Each row has a name. After each piece below comes the name of the row it's from, unless a question asks for something else. Each question is about the rows just above it.

kulod: [150 125  80 165 136  93]
mib: [140  98 158 163 172 146]
tove: [148 118 115 144 118 157]
pozo: [150 125  80 147 178  79]
Mamu: [101 160 121  85  80 148]
Among the named rows, does one hold [125 150] next to each other, in this order? -> no
Does one of the named rows hold [160 121  85  80 148] side by side, in this order? -> yes
Among the named rows, does one hold [158 163 172] next to each other, in this order? -> yes
Does one of the named rows hold [80 85] side by side, in this order? -> no
[140  98 158 163 172] -> mib
Does one of the named rows hold [122  85  80 148] side by side, in this order? -> no

kulod: [ 99 138 133 134]
pozo: [160 185 131 107]
tove: [ 99 138 124 130]
veki: [ 94 122 130 115]
bov: [124 138  99 131]
Dazif: [133  88 135 135]
genoz: [138 164 129 165]
mib: [135  96 133 123]
[138 133] -> kulod
Does one of the named rows hold [160 185 130 107] side by side, in this order? -> no
[ 99 138 133 134] -> kulod
Does one of the named rows hold [ 98 138 124 130] side by side, in this order? -> no
[ 99 138 124] is in which row? -> tove

pozo: [124 141 114 106 127  95 165 120 134 129 147 129 118 130 163 127 135 132
 119]
Seto: [132 151 165 114 129 138 121 124 131 128 114 137 149 136 131 132 122 108
 126]
mib: [132 151 165 114 129 138 121 124 131 128 114 137 149 136 131 132 122 123
 129]
sel: [121 143 137 126 131 122 130 136 127 147 132 126 151 135 126 121 134 130
 132]
kulod: [146 127 134 112 133 131 121 138 124 134 119 132 156 136 115 126 152 108
 131]
tove: [124 136 132 117 130 122 121 126 149 133 133 117 137 138 132 120 145 130
 121]
muk: [130 107 152 134 133 139 109 132 144 118 121 132 124 109 110 134 146 126
 134]
veki: [125  80 135 112 133 137 134 116 132 134 129 132 156 136 115 126 152 108
 131]
Dazif: [134 114 132 116 124 106 148 114 129 134 122 138 160 134 132 139 138 130
 125]
[132 151 165 114 129 138 121 124 131 128 114 137 149 136 131 132 122 108
 126] -> Seto
Among the named rows, does one hold [126 152 107] next to each other, in this order? -> no
Among the named rows, does one hold [149 136 131 132 122] next to each other, in this order? -> yes
Where do [146 126 134] appear? -> muk
[136 132 117 130 122 121] -> tove
Is [116 132 134 129 132] printed in one of the named rows, side by side and in this order? -> yes

Mamu: [135 137 129 131 122 148 144 115 156 100 135 133 103 139 128 128 108]
bov: [138 121 130 127 109 148 115 144 131 110 133 126 107 125 120 129 110]
sel: [107 135 127 125 145 130 117 134 138 108 155 125 108 160 118 133 116]
kulod: [ 90 115 133 132 125 146 136 121 123 123 129 121 146 123 136 128 152]
muk: [130 138 108 115  79 146 124 141 115 139 146 133 142 105 110 126 114]
tove: [138 132 115 141 150 125 116 112 121 119 120 132 121 119 154 134 145]
Seto: [121 138 124 114 113 131 127 116 117 128 130 118 140 129 145 137 131]
genoz: [138 121 130 127 109 148 115 144 131 123 113 129 157 126 130 123 158]
[138 121 130 127 109 148 115 144 131 110 133 126 107 125 120 129 110] -> bov
Is [146 133 142] printed in one of the named rows, side by side and in this order? -> yes
Is [127 116 117 128] printed in one of the named rows, side by side and in this order? -> yes

genoz: [129 124 127 143 130 132 127 134 132]
kulod: [111 135 126 129 125 162 129 113 136]
veki: [126 146 127  68 113  93 128 131 142]
mib: [119 130 128 121 135 106 128 137 118]
bov: [133 116 128 172 138 115 128 117 132]
sel: [129 124 127 143 130 132 127 135 113]
Does one of the named rows hold [121 135 106] side by side, in this order? -> yes
Does one of the named rows hold [130 132] side by side, in this order? -> yes
Is [130 132 127] printed in one of the named rows, side by side and in this order? -> yes
Does one of the named rows hold [134 127] side by side, in this order? -> no
Is [129 124 127 143] printed in one of the named rows, side by side and in this order? -> yes
Is [129 126 135 111] printed in one of the named rows, side by side and in this order? -> no
[127 143 130 132 127 135 113] -> sel

sel: [179 147 152 157]
Mamu: [147 162 179 162]
tove: [147 179 162 143]
[147 179] -> tove
Where do [147 179 162] appear? -> tove
Among the named rows, does one hold [162 179 162 147] next to each other, in this order? -> no
Does one of the named rows hold [179 147 152] side by side, in this order? -> yes

Mamu: [121 160 140  78 109 152 173 170 148 145 136  87]
muk: [115 150 161  88 105 156 173 177 130 158 123 103]
sel: [150 143 105  78 160 154 160 130 147 118 124  73]
genoz: [105  78 160 154 160 177 130 173 156  73 124  92]
The row with [105  78 160 154 160 130 147 118 124  73] is -> sel
[156 173 177 130] is in which row? -> muk

bov: [116 133 136 151 114 144 138 127 106  98 129 124 138 148 121 116 111 103
 126 151 149  93 142 122 127 121 122 131 154 112 114 126 131 110 122 144
 112 123 167 135 137 153 139 110 121 112 150 128 112 142 148 139 137 125
 136 142]
genoz: [140 155 121 135 105 125 142 129 142 144 186 116 125 132 166 135 107 140
 105 110 115 116 134 121 103 135 129 145 123 146 116 134 136 112 142 118
 132 134 136 117 121 128 105 120 124 138 143 132 145 134 115 136 121 120
 125 140]
tove: [135 136 138 161 109 132 140 138 127 114 148 121 141 152 134 112 101 105
 114 134 142  93 138 123 107 134 123 149 161 128 116 125 130 106 141 150
 102 138 153 133 128 143 128 105 129 132 135 110 118 151 124 157 140 111
 130 137]
mib: [148 124 126 111 137 110 122 132 152 160 129 137 116 107 134 136 137 149
 119 105 104 161 113 147 123 146 129 124 100 141 151 136 112 142 130 114
 152 136  91 120 118 104 107 151 126 149 107 130 141 115 102 115 120 125
 119 111]
veki: [139 116 145 153 130 133 132 151 133 119 100 133 153 146 113 106 115 105
 121 136 133 113 128 132 123 136 117 130 159 118 141 126 108 121 139 167
 100 133 133 132 138 130 139 122 143 138 104  89 103 153 113 149 141 111
 129 120]
kulod: [138  94 134 131 149 127 120 147 131 137  72 140 147 115 100 110 137 124
 135 130 124 147 118 137 147 134 121 121 136 108 158 131 109 144 125 146
 124 125 108 130 132 114 141 145 148 140  89 108 109 137 117 128 134 117
 126 106]
Dazif: [121  99 135 131 143 131 117 124 112 121  63 145 132 122  95 122 145 111
 155 151 145 139 129 122 150 117 125 114 138 103 143 117 122 144 116 144
 120 119 127 133 133 134 160 135 134 115 115 126 114 128 139 128 127 130
 136 119]
muk: [143 104 149 157 126 125 128 149 129 135 100 139 148 134 113 103 118 107
 119 132 129 125 122 131 121 147 122 135 159 121 149 135 103 121 138 158
 112 136 127 132 137 128 137 120 148 143  99  89 109 151 106 147 133 105
 127 120]
Which row holds [109 151 106 147 133 105 127]? -> muk
Among the named rows, does one hold [107 134 123] next to each other, in this order? -> yes

kulod: [114 125 136 128 126 146 181]
tove: [105 125 136 128 126 146 181]
veki: [111 150 128 160 125 138 142]
Mamu: [140 121 127 152 125 134 138]
bov: [136 125 114 115 129 120 131]
Does one of the named rows hold [126 146] side by side, in this order? -> yes
[105 125 136 128 126 146 181] -> tove
[114 125 136] -> kulod
Among the named rows, does one hold [114 125 137 128] next to each other, in this order? -> no

tove: [105 134  66 177 100  77 133 140 146 108 134 125 160 154 138 154 128]
kulod: [128 194 109 140 125 108 153  94 165 128 108 107 145 156 114 124 141]
muk: [109 136  74 139 105 101 137 123 197  93 130  97 145 136 142 146 108]
Mamu: [107 124  73 181  92  88 128 133 146 115 134 125 156 160 149 154 128]
veki: [112 183 108 132 110  73 134 110 164 125 105 113 146 161 107 136 144]
genoz: [119 122 100 146  96 114 123 121 191 106 127 117 136 146 144 164 119]
sel: [129 135  77 169 122 140 157 116 167 105 139 110 146 140 153 137 112]
bov: [116 193 108 132 110  81 140  99 178 124 102 106 146 163 108 136 144]
mib: [111 136  73 160 101 100 142 134 145 142 136 146 197  93  97 130 115]
Which row holds [197  93 130  97 145 136 142 146]? -> muk
Among the named rows, does one hold [124  73 181] next to each other, in this order? -> yes
Is [146 197] printed in one of the named rows, side by side and in this order? -> yes
[153  94 165 128 108 107 145 156] -> kulod
Among the named rows, does one hold [108 193] next to each other, in this order? -> no

sel: [143  90 123 148 158 121 126]
genoz: [ 67 136 118 151  97 142  86]
Seto: [144 155 123 148 152 128 138]
Mamu: [ 93 143  91 145 143 187 110]
kulod: [131  92 135  93 138 136 162]
veki: [ 67 136 123 151  97 142  86]
Is [158 148 123] printed in one of the named rows, side by side and in this order? -> no
Is [ 97 151 118 136  67] printed in one of the named rows, side by side and in this order? -> no
[143  91] -> Mamu

veki: [156 112 125 129 125]
mib: [158 145 121 144 141]
genoz: [146 128 124 124 148]
sel: [130 133 127 129 132]
tove: [178 120 116 126 129]
Seto: [133 147 123 139 133]
Mamu: [127 132 117 133 127]
[146 128] -> genoz
Among the named rows, does one hold [126 116] next to each other, in this order? -> no

tove: [115 130 141 130 136 140 126 124 135 145 136  70]
Mamu: [123 143 115 130 141 133 136 114 119 138 134 128]
bov: [117  98 137 155  90 137 152 160 175 168 165 196]
veki: [143 115 130 141 133 136 115 137 168 154 105 100]
genoz: [107 123 142 113 166 140 126 124 135 145 136  70]
[143 115 130 141 133 136 114] -> Mamu
Among the named rows, does one hold [141 133 136] next to each other, in this order? -> yes
Which row holds [123 143 115 130 141 133 136 114 119 138 134 128]? -> Mamu
The row with [130 141 133 136 114] is -> Mamu
Is [160 174 168] printed in one of the named rows, side by side and in this order? -> no

